Below are the code and all the weights of a small trained network. Each question names an input and a target symbol and asks about switching units off, where a switched-off unit gives its printed mean instead of its output.

import numpy as np


def w(rows, s, z=0):
    codes = np.array(rows[::2]) - 128.0
    scale = np.full(codes.shape[1], s)
    scale[-1] = z or s
    return codes * scale


def f(y):
    return np.maximum(y, 0)


def softmax(a):
    e = np.exp(a - a.max(-1, keepdims=True))
    return e / e.sum(-1, keepdims=True)


def log_softmax(a):
    a = a - a.max(-1, keepdims=True)
    return a - np.log(np.exp(a).sum(-1, keepdims=True))


def net(x, mask):
    ids = ['ΓΔΠΣΨΩαβεζηθλμ'.index(c) for c in x.split()]
    T = len(ids)
    res = E[ids] + P[:T]
    u = 0
    for l in range(3):
        q, k, v = (res @ M[l].T for M in (Q, K, V))
        z = softmax(np.where(np.tri(T) > 0, q @ k.T / 4**0.5, -1e9)) @ v
        res = res + np.where(mask[u], z, O[l][:, -1]) @ O[l][:, :-1]
        u += 1
        y = f(res @ A[l][:, :-1].T + A[l][:, -1])
        res = res + np.where(mask[u : u + 4], y, B[l][:, -1]) @ B[l][:, :-1]
        u += 4
    return log_softmax(res[-1] @ U[:, :-1].T + U[:, -1])


Q, K, V, O, A, B = {}, {}, {}, {}, {}, {}
E = w([
[164,104,69],'Γ',
[122,119,155],'Δ',
[99,24,76],'Π',
[71,72,175],'Σ',
[240,89,66],'Ψ',
[151,101,90],'Ω',
[102,144,196],'α',
[164,91,75],'β',
[84,167,236],'ε',
[163,104,75],'ζ',
[161,95,81],'η',
[151,245,137],'θ',
[189,248,52],'λ',
[138,121,135],'μ',
],0.013)
P = w([
[53,145,24],'0',
[190,129,204],'1',
[2,180,100],'2',
[202,106,192],'3',
[6,172,102],'4',
[226,89,169],'5',
[35,151,56],'6',
[225,87,163],'7',
],0.0099)
Q[0] = w([
[125,153,55],'0.h1',
[118,61,88],'0.h1',
[84,132,111],'0.h1',
[165,2,94],'0.h1',
],0.013)
K[0] = w([
[142,232,59],'0.h1',
[156,55,47],'0.h1',
[73,109,42],'0.h1',
[237,1,103],'0.h1',
],0.01)
V[0] = w([
[107,155,119],'0.h1',
[222,23,21],'0.h1',
[3,205,184],'0.h1',
[184,78,84],'0.h1',
],0.0019)
O[0] = w([
[136,115,98,114],'0.h1',
[61,176,254,253],'0.h1',
[162,95,41,13],'0.h1',
[94,157,194,191],'0.h1',
],0.0095,0.002)
A[0] = w([
[110,108,133,1],'0.n1',
[148,171,160,35],'0.n2',
[75,61,145,62],'0.n3',
[86,4,169,99],'0.n4',
],0.011,0.0053)
B[0] = w([
[185,69,5,128],'0.n1',
[133,111,77,160],'0.n2',
[119,194,121,158],'0.n3',
[176,192,133,249],'0.n4',
],0.014,0.0013)
Q[1] = w([
[111,146,253],'1.h1',
[159,38,54],'1.h1',
[163,27,89],'1.h1',
[143,98,54],'1.h1',
],0.0042)
K[1] = w([
[109,117,254],'1.h1',
[127,51,63],'1.h1',
[107,5,105],'1.h1',
[125,96,67],'1.h1',
],0.0044)
V[1] = w([
[198,135,165],'1.h1',
[101,162,168],'1.h1',
[254,114,162],'1.h1',
[141,176,213],'1.h1',
],0.0088)
O[1] = w([
[189,92,117,210],'1.h1',
[149,131,84,117],'1.h1',
[254,44,118,254],'1.h1',
[218,95,39,161],'1.h1',
],0.0099,0.00088)
A[1] = w([
[80,70,87,98],'1.n1',
[127,2,173,33],'1.n2',
[51,105,85,2],'1.n3',
[95,108,123,175],'1.n4',
],0.015,0.004)
B[1] = w([
[82,167,212,189],'1.n1',
[76,250,237,254],'1.n2',
[217,127,165,245],'1.n3',
[94,153,101,200],'1.n4',
],0.012,0.0044)
Q[2] = w([
[133,254,99],'2.h1',
[173,59,121],'2.h1',
[200,124,177],'2.h1',
[94,243,146],'2.h1',
],0.02)
K[2] = w([
[110,9,61],'2.h1',
[201,198,159],'2.h1',
[225,173,10],'2.h1',
[62,26,34],'2.h1',
],0.014)
V[2] = w([
[180,180,59],'2.h1',
[127,183,121],'2.h1',
[134,184,2],'2.h1',
[177,195,135],'2.h1',
],0.0069)
O[2] = w([
[158,128,2,166],'2.h1',
[200,128,67,220],'2.h1',
[153,221,26,128],'2.h1',
[203,70,25,252],'2.h1',
],0.0068,0.0036)
A[2] = w([
[6,78,63,89],'2.n1',
[108,102,127,255],'2.n2',
[64,159,64,64],'2.n3',
[105,140,75,181],'2.n4',
],0.018,0.007)
B[2] = w([
[182,253,211,147],'2.n1',
[66,51,85,239],'2.n2',
[146,82,199,207],'2.n3',
[78,144,104,252],'2.n4',
],0.023,0.0035)
U = w([
[75,116,68,254],'Γ',
[130,112,138,38],'Δ',
[177,122,88,101],'Π',
[196,93,99,136],'Σ',
[184,185,171,149],'Ψ',
[3,211,137,199],'Ω',
[137,99,144,31],'α',
[145,71,160,62],'β',
[134,112,128,34],'ε',
[135,40,113,160],'ζ',
[138,83,158,52],'η',
[149,165,65,122],'θ',
[130,199,53,71],'λ',
[140,100,145,19],'μ',
],0.012,0.0059)

Each question gives the input, a string of symbols that net reads in full, and the target symbol t.
The units are the heads (4 rows each of Q, K, V and O) and the neurons (one row each of A and B). Each row of codes is followed by its name. A weight is (code - 128) times the scale printed after its matrix; where a second scale follows, it is the last column's (O, A, B and U).
mask holds one flag per unit, layer by layer, with each layer's heads first. A switched-off unit (its flag False) gives its mean, the last column of its rows in O or B, instead of its output. The means were averaged over made-up inputs and are rounded, as every weight is.
A unit's drop is (log p(t) with every unit on - log p(t) with that unit switched off) / (log p(t) with every unit on - log p(t) with every unit switched off).
The circuit of an input: a set's keep is (log p(t) with only the set's units on - log p(t) with every unit switched off) / (log p(t) with every unit on - log p(t) with every unit switched off). Starting from the 12 units with the biggest drops (on a tie, the unit counted first), units are removed one at a time, each time the one whose removal leaves the highest keep (on an exact tie, the one counted first), for as long as the keep stays at least 0.8.
circuit, biggest first: the units of the circuit, biggest drop first
unit that matters most: the unit with the biggest drop
k most important neurons: the k neurons with the biggest drops, biggest first
k most important neurons of layer l: the k neurons of layer l with the biggest drops, biggest first
input Ψ Ψ Ψ β η Ω, target Ψ: circuit, biggest first => (1.n2, 1.h1)
input Ψ Ψ Ψ λ Ψ Γ, target Ψ: 3 most important neurons => (1.n2, 2.n2, 1.n3)
input β β λ β, target λ: circuit, biggest first => (2.h1, 2.n4, 0.h1)
input Π η η Π Δ λ, target λ: 4 most important neurons => (2.n4, 2.n2, 0.n4, 1.n4)
input Γ ζ ζ μ Ψ λ, target λ: 3 most important neurons => (1.n2, 2.n4, 1.n1)
input ζ μ β Ψ Γ β, target Ψ: circuit, biggest first => (1.n2, 2.n2)
input Ψ Ψ Ψ Ψ Δ η, target Ψ: circuit, biggest first => (1.n2, 1.h1)
input Γ μ η β Ψ, target Ω: 3 most important neurons => (1.n3, 0.n4, 2.n4)
input β μ Ψ, target Ω: circuit, biggest first => (1.h1, 2.n4, 1.n3)
input Ψ Ψ ζ Γ, target Ψ: circuit, biggest first => (1.n2, 1.h1, 2.n2)
input Δ η μ ζ Ψ Δ Ψ, target Γ: unit that matters most => 1.n2
input λ Γ ε η, target λ: circuit, biggest first => (2.h1, 2.n4)
input λ Δ Γ Ψ Π Ψ Δ, target Γ: 3 most important neurons => (1.n3, 1.n2, 2.n2)
input Δ ζ ζ Ψ ζ η, target Ψ: unit that matters most => 1.n2
input Ψ β α Ψ β η α, target Γ: 2 most important neurons => (1.n3, 1.n2)
input ζ η η η Ψ ζ Ψ, target Γ: 3 most important neurons of layer 2 => (2.n2, 2.n3, 2.n4)
input ε Ψ ζ Ψ μ α Ψ, target ζ: 2 most important neurons => (1.n2, 1.n1)
input α Ψ Ψ Δ Ψ, target ζ: 2 most important neurons => (1.n2, 2.n2)
input Ψ Ω Ψ β, target Ψ: circuit, biggest first => (1.n2, 1.h1)
input μ Ψ Δ η λ α β β, target λ: 2 most important neurons => (1.n1, 1.n2)
